Table B holds the same points as the rows below, measured another way and shuffled. Each row below is followed by which row of B it is.
B:
Sg: [  9 -24 -11  12 -10  -6  -1 -33   8   3   8  -1  -8  32 -13  33 -12 -36
   1  -3  11  10  22 -20]
mj: [  3  -4   1  -3  -3   3   3  -7   2   1   7   1 -15 -11  -5  -9   9   1
  -5  -7  -2  16  -7   3]
sd: [ 13 -13  14   5   1  -7   6 -15  21   9   1   9 -20  19  -6  10  -9 -11
  -8 -13   0  24   0 -11]
dr: [ -1   9  10  26   5 -10  10 -22  22  29  -7   4 -27  18   5   1 -16  -2
   4   8  14  37  -3  -4]
bh: [ -5 -15   2  -3  -3  -1   6 -12   9   2   9   0   5   1  -3   0  -1  -9
  -1 -22   5  14  -5   0]
Qt: [ -9  -9  -7  -1  -3   2   0 -12   4  -6   4   1   5  22  -6   5 -11 -11
   7  -8   1   5   2  -3]
Gh: [ -1 -19  -4   4  -7  -4   2 -19   7  -4   4   0   4  20  -3  13  -8 -21
   3  -8   4   8   7  -7]
qs: [ -1  -7  -2  -1  -2  10   1 -20  10   8  11   5  -2   7   4 -11  -3   7
  -9  -9   1  14  -4  -4]
Gf: [-13 -15  -2  11 -10 -11   8 -21  11  12   1   2  -1  13  -1   2 -12 -27
  14 -18   8  27  -6   5]
rd: [ 15 -12  12   6  -3 -11   3 -31  23  17   3   8 -23  32 -13  25 -21 -19
   0  -7  -1  24  10 -25]
zq: [ 11   0  -5  17   5   4  16  -4  21 -29   6 -12 -29 -28 -15 -35  58 -24
 -33 -45  39  40  -5  27]
Lt: [  3  -8   1  21   0 -11   2 -11   5  10  -3   4 -16  14  -6  17 -14 -22
   0  12   7  10  11  -1]
hn: [ -3 -24  -2   3  -3  -7   7 -24  16  -3   0   2   1  27  -2  15 -15 -22
   5 -15   5  14   3  -7]
fc: [ -4  -9   3   2   0   5   4 -17   9   4   3   2  -2   6   5  -5  -1  -1
  -4 -15   3  13  -5   0]
mt: [  0  -2   2  -5  -3   5   6  -3   6  -6   5  -2 -11 -17  -7 -16  16  -3
  -9 -23   4  21 -10   5]
gq: [  8   3   9  26   3 -14   8 -13  14  12  -3   7 -33  11  -3  16 -13 -16
   1  13  11  21   6   1]
sj: [  2   8   5  11   2   7  12 -20  18   8   0   5 -23  10  -2  -3  -9   5
   5   3  -2  24  -5  -4]
Rj: [  5   0   4  16  -5 -13   2  -3   3   8  -2   1 -17   2  -5   8   5 -16
  -5   7   6  20   3   4]
sl: [ 15 -31   9   7  -3 -16   5 -40  25  17   2   7 -23  46 -14  34 -32 -37
  -7 -20   2  24  20 -28]
bm: [  4 -11  25  10   8  -3  18 -35  42  26  -4  12 -32  41  -2   8 -35  -2
  -7 -14  -2  43   3 -24]
Lg: [  2   2  12   9  -2  -9   3 -17   5  23   9   5 -15  -6  -5   8  -1 -15
  -2  -7   7  34 -12   1]
nf: [ -8  -4  -2   1  -5   0   6 -11   6   6   0  -1   0   6   3  -6  -9  -5
   8 -14   2  11  -4   0]
bn: [ -1   0   6  -6   0  14  12 -20  17   0   5   9 -12  13   0 -12 -12  13
   2 -15  -5  19  -5 -13]
dz: [ -9  -6 -17 -29  -6  33  -1  -7   3 -32  14  -7  19 -13  -1 -35  24  15
  -4 -41   2  -7 -11  -3]
th: [  5 -24  -4   8  -6 -12   2 -23   9   4   2  -3  -4  25  -9  23 -17 -36
   0 -10  13  12  14 -10]
bd: [  6 -28  -1   1  -8 -12   4 -28  14   8  10  -1  -9  19 -13  21  -9 -29
   0 -16   4  21   8 -10]
Jn: [  5  -3   3   8  -2  -8   4  -5   2   4  -3   6 -10   9  -4   9  -7 -12
   0   8  -1  11   3   1]
gt: [ 24 -10  12  15  -6 -21  -1 -26  15  27   5   6 -40  17 -16  28 -13 -26
 -10  -2  10  37  13 -22]
sm: [  0 -20  -6   9  -4 -11   1 -18   2   4   5   1   2  19  -8  23 -10 -26
  -1   2   9   7   9  -7]
Pp: [ 11 -25   4  14  -6 -19   3 -36  20  15   5   6 -17  34 -15  36 -25 -43
  -1  -8  10  21  20 -26]
fp: [  1   2   2  -3  -2   2  -2 -10   3   6   6   0  -4  -9  -1 -11   6   2
  -7 -14   2  14  -8  -1]
Qf: [ 15 -28 -13   3  -7   4  15 -30  20 -18  19  -4 -20  -5 -15  -3  25 -28
 -18 -33  17  31   1   9]
mb: [  8   5  10  15   2  -9   5  -3   8  -3   4   0 -24  -3 -13 -10  14 -12
 -19  -8  11  29  -3  11]
bb: [  4 -10  -1  -8  -2  11   7 -20  12  -5  11   7 -11   5  -5  -5   4   5
  -8 -19  -2  15  -2  -8]
fm: [ 16   1  -3  18  -2   4   9 -12  11  -7  12  -5 -31 -25 -10 -26  53 -12
 -31 -31  30  40  -3  17]
Tn: [ -1  -7   3  14  -4 -13   7  -8  -2   3  -3   3 -11  12  -6   9 -13 -17
   2   8   0  14   2   1]
qz: [  3 -23  -7  21  -9 -18  -6 -29   4  10   4   3  -4  39 -14  39 -19 -40
   0  11  12  13  23 -13]
ls: [  4  11   2  16  -1  -4   5   4   1  -6  -4  -2 -19  -4  -5 -14  16  -7
 -13  -2  11  20   3  14]

[ 3 -1  0 -4 -2  2  0  1  5 -1 10  0 -3  0  1  0  5  1 -4 -1  0]
Jn
[ 0  6  1  4  3 -1  0 -1  3  3  9  8  8  1 -1  2 -3  1  7  1 -2]
Qt
[ 2 -4  0 -6 -3  0  0  2  5 -1 18  4 -3  0  5 -1  7  3 -5 -1  1]
Lt
[ 0  5  0  5  1 16  0 -1 -1  3 14 10  3  0  0 17  0 -1  3  6 23]
Qf
[  4  -1   1 -11  -7   2   0   3   6  -3  15   0  -7   2   5  -5  14   6
  -8  -2   5]
gq
[ 1  6  0  4  6  1  0  4  0  0  8  3  3 -1 -1  5 21  3  4  4  2]
sd
[ 0  5  0  2  2  3  4 -1  2  3  3  0 11  4  0  2 -2  3  9  1 -1]
nf
[ 0  6  0  2  3  1 -1 -1  0  0 18  4  7  0  0  0  5  2  7  1 -2]
hn
[ 0  0  0 -1  2  1  0  1  0  0 32 19  2 -2  5  2 19  1  4  7  0]
Pp
[ 0  0  0  0  1  0  0  1  0  0 23 13  8 -1  2  0  6  2  6  3  2]
th
[ 0 -4 -1 -3 -2 19  8  1  5  7  6 -1 10  1  0 -2  7  7  2 -1  1]
Lg
[ 1  2  0  3  2  1  0 -1  0  1 29 21  0  0  5  6  5 -1 -1  5  2]
Sg
[ 0 -2  0 -3 -1 11  0  1 12  6  6 -1  1  0  0  1  6  2 -1 -2 21]
mb
[ 1 -2  1  5 -1 13  5  0  4  3  3 -1  1  6  0 14  3  1 -1  0 35]
fm
[ 0 14  0  3 14  2  2  9  1  0  8  1  9 13 -1  0 33  9 15  8 -1]
bm
[ 2 15  2  7  9 -1  0  1 -1  1 -4  1  6  7  0  8 10  0  7  2  1]
bn
[ 0  0  0  0  0  7  8  0  6  6 19 -2 18  3  0  0 -2  8 13  0 -1]
Gf
[ 2 -3  0 -2  2  2  0  4  1 -2 22 12 -3 -1  4 10 30  3 -6  5  2]
gt
[ 0  2  0  4  1 12  3 -1  0  5  5  0 12  0 -1  0 -4  3  8  1  0]
bh
[ 0  2  0  4  1  5  0  1 -1  1 21 11  7  0  0  7 11  1  5  8 -1]
bd
[-1  2  1  5  3 11  2 -2  5  6 -3 -1  9  0  0  6 -1 -1  4  1 13]
mt
[ 1 -2  0 -4 -2  2  0  1  9  2 15  2  1 -1  2 -1  4  2 -2  0  1]
Tn
[ -1  16   2  20  11   5   2  -6  -2   5 -17   9  17   2  -2  14 -21  -8
  13   5  10]
dz
[ 0  1  0  5  1  8  4 -1  2  4 -3  1  9  4  0  5  0  2  6  1  5]
fp
[ 1  3 -1 -7 -2  2  7  4  2  0  9 -3  4 14  1 -4 17 12  5 -2  2]
dr
[ 1 -4  0 -3 -2  0  0  1  5  3 34 17 -2  0  5 -1  5  2 -2 -1  0]
qz
[ 1 -1  0 -1 -1  2  0  0  0  0 19  8  2  0  2 -1  1  2  1  0 -2]
sm
[ 4  9  3 -2  1  1  1  1  1 -1  4 -1 -3  8  1  3 10  2 -3  0  2]
sj
[ 1  0  0  2  0  5  0  1  0  2 -2 -1  3  1  0  9  2  2  0  0  5]
mj
[-1  3  1  2  2 12  0 -1  8  9  4 -1  5 -1 -1  7 -3 -2  3  1 52]
zq
[ 2  6  0  2  6 -1  0  3  0  1 18 14  0 -1  3  5 25  0  2  6  0]
rd
[ 0  6  0  3 10  0  0  4 -1  0 27 20  5  0  4  6 27  0  9 10  0]
sl
[ 0  5  0  6  2  7  6  2  0  2  0  1 11  7  0  4  0  5 10  1  1]
fc
[ 0  3  0  1  1  1  0 -1  0  0 15  7  3  0  0  1  1 -1  5  1  0]
Gh
[ 1 -7 -1 -6 -3  2  0  1  6  2 13 -2 -3  0  0 -2  7  3 -6 -1  6]
Rj
[ 0  6  0  7  4  7  5  3 -1  2 -4  0  7 11  0  8  1  3 10  0  2]
qs
[ 2 -3  1 -3 -1  2  1  0 12  3  5 -2 -1  0  0  1  0  2 -3  0 17]
ls
[ 2 11  2  9  7  3  0  2 -1  0 -3  4  3  3  0 14  7 -1  4  2  4]
bb
